Below is a small trained network, with its code and all its weights. Each question gives an input and a target symbol and asks what happens when units are switched off, that is, made to give their printed mean instead of their output.

import numpy as np


def w(rows, s, z=0):
    codes = np.array(rows[::2]) - 128.0
    scale = np.full(codes.shape[1], s)
    scale[-1] = z or s
    return codes * scale


def norm(h):
    return h / np.sqrt((h * h).mean(-1, keepdims=True) + 1e-5)


def f(y):
    return y / 2 * (1 + np.tanh(0.7978845608 * (y + 0.044715 * y**3)))


def softmax(a):
    e = np.exp(a - a.max(-1, keepdims=True))
    return e / e.sum(-1, keepdims=True)


def log_softmax(a):
    a = a - a.max(-1, keepdims=True)
    return a - np.log(np.exp(a).sum(-1, keepdims=True))


def net(x, mask):
    ids = ['ΓΘΦαβεζλμξπτψ'.index(c) for c in x.split()]
    T = len(ids)
    res = E[ids] + P[:T]
    u = 0
    for l in range(3):
        q, k, v = (norm(res) @ M[l].T for M in (Q, K, V))
        z = softmax(np.where(np.tri(T) > 0, q @ k.T / 3**0.5, -1e9)) @ v
        res = res + np.where(mask[u], z, O[l][:, -1]) @ O[l][:, :-1]
        u += 1
        y = f(norm(res) @ A[l][:, :-1].T + A[l][:, -1])
        res = res + np.where(mask[u : u + 8], y, B[l][:, -1]) @ B[l][:, :-1]
        u += 8
    return log_softmax(norm(res)[-1] @ U[:, :-1].T + U[:, -1])


Q, K, V, O, A, B = {}, {}, {}, {}, {}, {}
E = w([
[139,120,119,117,116,78],'Γ',
[119,56,118,188,108,40],'Θ',
[173,124,100,124,107,90],'Φ',
[143,173,111,115,196,122],'α',
[115,178,47,129,92,135],'β',
[189,123,89,98,159,108],'ε',
[53,99,140,187,150,113],'ζ',
[163,127,222,167,165,133],'λ',
[202,123,75,118,160,115],'μ',
[254,100,101,135,204,28],'ξ',
[161,123,112,105,129,85],'π',
[175,61,137,133,59,194],'τ',
[121,190,171,82,141,103],'ψ',
],0.0082)
P = w([
[179,178,157,221,3,15],'0',
[178,154,139,195,73,32],'1',
[159,131,129,189,119,44],'2',
[133,112,124,172,146,62],'3',
[107,91,115,151,154,85],'4',
[89,70,106,134,169,108],'5',
[56,45,98,118,183,129],'6',
[62,34,85,116,189,146],'7',
],0.0039)
Q[0] = w([
[126,229,233,115,53,236],'L0H0',
[81,17,122,218,152,105],'L0H0',
[132,171,117,2,105,148],'L0H0',
],0.0058)
K[0] = w([
[214,187,220,190,53,101],'L0H0',
[97,34,81,127,135,205],'L0H0',
[120,253,198,72,97,147],'L0H0',
],0.0064)
V[0] = w([
[190,22,57,224,144,175],'L0H0',
[154,119,252,107,109,91],'L0H0',
[71,160,80,65,213,192],'L0H0',
],0.0032)
O[0] = w([
[178,123,175,3,65,103,196],'L0H0',
[55,114,71,128,98,139,142],'L0H0',
[155,202,152,179,146,112,3],'L0H0',
],0.0048,0.0031)
A[0] = w([
[159,120,120,131,173,181,182],'L0N0',
[215,179,126,86,75,97,144],'L0N1',
[163,97,191,253,134,213,227],'L0N2',
[104,252,236,39,112,129,47],'L0N3',
[140,103,124,83,168,55,221],'L0N4',
[78,253,57,122,161,175,201],'L0N5',
[139,69,20,174,135,114,157],'L0N6',
[95,86,181,152,35,82,252],'L0N7',
],0.0046,0.0025)
B[0] = w([
[156,125,72,167,107,140,129],'L0N0',
[44,177,112,146,203,119,170],'L0N1',
[146,202,167,100,133,170,129],'L0N2',
[137,86,255,114,97,87,108],'L0N3',
[105,179,124,130,87,182,254],'L0N4',
[128,96,77,76,55,109,137],'L0N5',
[45,142,132,111,90,178,203],'L0N6',
[168,206,126,137,182,138,226],'L0N7',
],0.0056,0.0047)
Q[1] = w([
[74,67,167,175,191,81],'L1H0',
[49,134,56,81,79,164],'L1H0',
[148,95,185,253,118,79],'L1H0',
],0.006)
K[1] = w([
[252,161,119,165,76,97],'L1H0',
[100,4,142,67,249,87],'L1H0',
[135,250,112,173,42,33],'L1H0',
],0.0047)
V[1] = w([
[191,223,178,129,98,181],'L1H0',
[143,134,102,121,236,228],'L1H0',
[135,18,44,252,209,176],'L1H0',
],0.0032)
O[1] = w([
[207,125,126,71,2,197,106],'L1H0',
[201,178,101,243,78,64,6],'L1H0',
[189,180,16,146,211,8,36],'L1H0',
],0.003,0.0019)
A[1] = w([
[168,99,136,255,25,62,3],'L1N0',
[104,115,103,118,123,85,88],'L1N1',
[162,97,67,153,165,142,107],'L1N2',
[115,119,170,234,191,94,114],'L1N3',
[117,146,77,150,155,149,71],'L1N4',
[128,124,105,94,172,131,48],'L1N5',
[138,122,55,131,111,192,59],'L1N6',
[129,172,112,187,151,158,60],'L1N7',
],0.0061,0.0043)
B[1] = w([
[134,2,94,239,127,232,70],'L1N0',
[157,56,106,150,110,110,255],'L1N1',
[49,145,208,149,80,92,219],'L1N2',
[54,171,89,112,131,122,170],'L1N3',
[131,109,191,54,122,139,161],'L1N4',
[179,61,155,137,112,210,77],'L1N5',
[10,120,129,117,82,152,142],'L1N6',
[41,152,206,98,167,208,12],'L1N7',
],0.0045,0.00069)
Q[2] = w([
[80,144,59,19,105,92],'L2H0',
[132,89,58,203,107,2],'L2H0',
[94,202,93,111,178,66],'L2H0',
],0.0055)
K[2] = w([
[108,22,176,47,143,159],'L2H0',
[115,175,98,115,187,3],'L2H0',
[96,86,122,103,205,107],'L2H0',
],0.0048)
V[2] = w([
[96,106,129,113,37,130],'L2H0',
[111,198,50,227,2,40],'L2H0',
[148,140,218,186,104,110],'L2H0',
],0.0032)
O[2] = w([
[167,131,160,124,185,113,153],'L2H0',
[146,4,171,149,158,186,252],'L2H0',
[82,83,43,108,189,152,78],'L2H0',
],0.0043,0.0033)
A[2] = w([
[176,136,128,165,77,155,61],'L2N0',
[87,131,158,162,106,80,184],'L2N1',
[164,149,77,119,148,49,78],'L2N2',
[254,154,104,150,199,79,2],'L2N3',
[105,85,86,98,180,132,53],'L2N4',
[141,194,153,126,171,144,127],'L2N5',
[118,126,184,108,61,114,19],'L2N6',
[176,113,142,120,136,163,207],'L2N7',
],0.0071,0.0036)
B[2] = w([
[126,153,80,50,126,135,77],'L2N0',
[73,127,114,116,172,71,252],'L2N1',
[122,176,71,94,213,130,218],'L2N2',
[106,77,157,147,139,2,202],'L2N3',
[163,67,194,116,147,134,177],'L2N4',
[157,170,157,190,118,158,162],'L2N5',
[148,131,173,52,79,82,114],'L2N6',
[209,121,106,150,93,125,194],'L2N7',
],0.0065,0.0018)
U = w([
[114,156,65,83,190,148,54],'Γ',
[120,21,115,208,87,127,254],'Θ',
[200,43,158,49,197,181,4],'Φ',
[126,221,89,149,136,104,174],'α',
[45,158,9,124,42,134,106],'β',
[143,188,56,79,129,125,107],'ε',
[21,201,169,232,139,147,125],'ζ',
[198,167,220,211,107,125,220],'λ',
[109,162,72,117,178,141,99],'μ',
[208,164,75,154,173,1,124],'ξ',
[64,81,172,111,121,191,94],'π',
[209,103,111,88,35,135,233],'τ',
[90,145,227,46,63,58,155],'ψ',
],0.009,0.0039)

Each question gives the input, a string of symbols that net reads in full, and the target symbol t.
The units are the heads (3 rows each of Q, K, V and O) and the neurons (one row each of A and B). Each row of codes is followed by its name. A weight is (code - 128) times the scale printed after its matrix; where a second scale follows, it is the last column's (O, A, B and U).
mask holds one flag per unit, layer by layer, with each layer's heads first. A switched-off unit (its flag False) gives its mean, the last column of its rows in O or B, instead of its output. The means were averaged over made-up inputs and are rounded, as every weight is.
A unit's drop is (log p(t) with every unit on - log p(t) with that unit switched off) / (log p(t) with every unit on - log p(t) with every unit switched off).
The circuit of an input: a set's keep is (log p(t) with only the set's units on - log p(t) with every unit switched off) / (log p(t) with every unit on - log p(t) with every unit switched off). Starting from the 12 units with the biggest drops (on a tie, the unit counted first), units are removed one at a time, each time the one whose removal leaves the highest keep (on an exact tie, the one counted first), for as long as the keep stays at least 0.8.
circuit, biggest first: the units of the circuit, biggest drop first
k most important neurons: the k neurons with the biggest drops, biggest first
top k neurons in layer l: the k neurons of layer l with the biggest drops, biggest first
input μ ε Γ μ ε, target ξ: circuit, biggest first	[L1H0 L2N3]
input ξ π ε Θ Θ Θ α ψ, target ψ: circuit, biggest first	[L0N3 L2N6]
input ξ Θ β ξ Γ β Φ, target λ: 4 most important neurons	[L0N4 L0N1 L0N5 L2N5]
input ζ Φ ψ Θ Θ μ α, target ξ: 2 most important neurons	[L0N6 L0N5]
input ξ Θ ψ Φ ψ π π, target ψ: circuit, biggest first	[L2H0 L0N4 L2N2]
input Φ Γ β α ψ ψ π, target π: top 2 neurons in layer 0	[L0N4 L0N7]
input α Θ ζ π ψ Θ α, target Φ: circuit, biggest first	[L2N4 L0N1]
input Θ β μ, target λ: circuit, biggest first	[L0N5 L1N2 L1N7 L2N5]
input Θ π ε τ Θ Φ, target τ: circuit, biggest first	[L2N1]
input ξ π π, target ψ: top 4 neurons in layer 0	[L0N4 L0N6 L0N1 L0N2]
input ξ ξ π ε, target ψ: 3 most important neurons	[L1N2 L1N6 L0N7]
input Θ μ ζ λ μ, target β: top 2 neurons in layer 0	[L0N7 L0N4]
input μ Θ π α Φ μ π, target ξ: circuit, biggest first	[L1H0 L2H0]
input τ α Θ α μ, target ζ: 3 most important neurons	[L0N1 L1N2 L0N5]
input ξ Θ Θ ψ λ Γ, target β: circuit, biggest first	[L0N4 L1H0 L2H0]
input Θ ζ ψ ξ ψ μ μ, target ξ: circuit, biggest first	[L1H0]
input μ λ ε π Θ ξ λ π, target β: 3 most important neurons	[L0N4 L1N6 L0N7]
input Φ π Γ Θ μ Φ π, target τ: 3 most important neurons	[L0N4 L0N7 L1N2]
input τ α ε, target ζ: 3 most important neurons	[L0N1 L0N5 L0N4]
input ψ λ α π, target ζ: 2 most important neurons	[L0N4 L0N5]
input π Θ α, target Φ: 2 most important neurons	[L0N5 L0N7]
input ψ π μ π Θ π μ, target ψ: top 2 neurons in layer 0	[L0N7 L0N4]
input π ξ τ Φ β π, target λ: 3 most important neurons	[L0N4 L0N5 L0N1]
